Below are the code and all the weights of a small trained network. Each question names an input and a class and asks about switching units off, where a switched-off unit gives its printed mean instead of its output.

import numpy as np


def w(rows, s, z=0):
    codes = np.array(rows[::2]) - 128.0
    scale = np.full(codes.shape[1], s)
    scale[-1] = z or s
    return codes * scale


def norm(h):
    return h / np.sqrt((h * h).mean(-1, keepdims=True) + 1e-5)


def f(y):
    return y / 2 * (1 + np.tanh(0.7978845608 * (y + 0.044715 * y**3)))


def log_softmax(a):
    a = a - a.max(-1, keepdims=True)
    return a - np.log(np.exp(a).sum(-1, keepdims=True))


def net(x, mask):
    res = np.array(x, float).reshape(1, 2) / 4 @ E
    u = 0
    for l in range(3):
        y = f(norm(res) @ A[l][:, :-1].T + A[l][:, -1])
        res = res + np.where(mask[u : u + 6], y, B[l][:, -1]) @ B[l][:, :-1]
        u += 6
    return log_softmax(norm(res)[-1] @ U[:, :-1].T + U[:, -1])


A, B = {}, {}
E = w([
[139,71,138,205,215,38,66,157,70],'x0',
[74,108,3,149,117,101,135,152,158],'x1',
],0.0051)
A[0] = w([
[175,120,165,11,71,67,188,103,105,117],'0.n0',
[161,104,3,106,189,49,72,117,175,2],'0.n1',
[71,95,148,209,222,136,240,99,70,49],'0.n2',
[54,116,53,88,166,133,147,214,184,229],'0.n3',
[80,172,72,20,200,77,159,71,182,62],'0.n4',
[172,109,48,153,11,151,173,182,189,90],'0.n5',
],0.0045,0.00095)
B[0] = w([
[72,174,86,151,138,104,109,101,63,202],'0.n0',
[78,183,103,83,85,113,78,101,95,244],'0.n1',
[127,90,173,126,117,74,249,192,169,166],'0.n2',
[145,180,113,170,92,248,254,114,150,254],'0.n3',
[142,55,80,227,58,136,171,198,89,163],'0.n4',
[157,137,42,96,161,146,178,201,73,251],'0.n5',
],0.0065,0.0026)
A[1] = w([
[94,208,128,2,140,140,129,137,100,228],'1.n0',
[237,107,126,93,121,148,136,169,94,142],'1.n1',
[131,39,224,92,140,115,124,144,110,217],'1.n2',
[69,164,118,104,113,161,156,181,141,232],'1.n3',
[101,152,100,168,51,206,128,108,50,182],'1.n4',
[21,110,75,170,107,110,164,145,167,254],'1.n5',
],0.0053,0.00091)
B[1] = w([
[171,87,100,112,93,76,159,124,127,220],'1.n0',
[71,136,7,180,196,135,105,67,189,147],'1.n1',
[151,39,30,103,196,234,76,102,147,221],'1.n2',
[87,74,186,197,134,24,3,133,122,197],'1.n3',
[196,164,181,80,159,102,110,144,86,252],'1.n4',
[91,124,189,156,151,107,138,121,182,216],'1.n5',
],0.0064,0.0041)
A[2] = w([
[60,154,90,148,125,24,83,107,120,135],'2.n0',
[111,94,131,108,101,126,180,199,183,133],'2.n1',
[153,163,133,139,134,253,203,150,116,7],'2.n2',
[70,146,152,132,66,69,160,156,147,144],'2.n3',
[41,142,175,215,117,44,117,85,125,100],'2.n4',
[105,150,179,12,99,171,152,35,118,132],'2.n5',
],0.0063,0.0014)
B[2] = w([
[127,206,175,73,37,163,128,81,172,218],'2.n0',
[138,114,244,157,225,191,144,163,112,158],'2.n1',
[55,125,168,183,85,216,168,193,94,209],'2.n2',
[105,25,164,128,200,107,41,54,153,216],'2.n3',
[93,100,181,96,97,162,193,82,254,220],'2.n4',
[125,186,82,143,56,12,147,179,154,252],'2.n5',
],0.0069,0.003)
U = w([
[212,194,83,71,55,3,117,123,80,89],'0',
[100,148,118,185,111,202,189,186,69,105],'1',
[204,56,72,111,228,149,58,77,101,250],'2',
[79,120,196,103,98,115,125,44,217,48],'3',
],0.016,0.0013)

Each question gives the input, the list of numbers given to net, and the class t.
The units are the neurons (one row each of A and B). Each row of codes is followed by its name. A weight is (code - 128) times the scale printed after its matrix; where a second scale follows, it is the last column's (A, B and U).
mask holds one flag per neuron, layer by layer. A switched-off neuron (its flag False) gives its mean, the last column of its row in B, instead of its output. The means were averaged over made-up inputs and are rounded, as every weight is.
A unit's drop is (log p(t) with every unit on - log p(t) with that unit switched off) / (log p(t) with every unit on - log p(t) with every unit switched off).
The circuit of an input: a set's keep is (log p(t) with only the set's units on - log p(t) with every unit switched off) / (log p(t) with every unit on - log p(t) with every unit switched off). Starting from the 12 units with the biggest drops (on a tie, the unit counted first), units are removed one at a time, each time the one whose removal leaves the highest keep (on an exact tie, the one counted first), for as long as the keep stays at least 0.8.
circuit, biggest first: the units of the circuit, biggest drop first
unit that matters most: the unit with the biggest drop
top k neurons: the k neurons with the biggest drops, biggest first
k most important neurons of layer l: the k neurons of layer l with the biggest drops, biggest first
drop of u: that unit's drop, to one decimal
input [1,-6], class 2: circuit, biggest first => [0.n3; 1.n2]
input [-6,1], class 1: 2 most important neurons of layer 0 => [0.n1; 0.n5]
input [1,0], class 2: circuit, biggest first => [0.n0; 0.n3; 0.n5; 1.n2]
input [-1,2], class 1: circuit, biggest first => [0.n3]
input [1,-3], class 2: circuit, biggest first => [0.n3; 1.n2]
input [-1,0], class 0: 2 most important neurons of layer 1 => [1.n2; 1.n4]
input [2,-8], class 2: top 2 neurons => [0.n3; 1.n2]
input [-3,-1], class 0: top 2 neurons => [1.n4; 0.n2]
input [6,1], class 3: top 2 neurons => [0.n1; 1.n4]
input [0,2], class 1: drop of 0.n3 => 6.1
input [2,-5], class 2: drop of 0.n3 => 1.1
input [-2,4], class 1: drop of 0.n3 => 0.4
input [0,3], class 1: top 2 neurons => [0.n3; 0.n5]
input [2,-2], class 2: unit that matters most => 0.n3
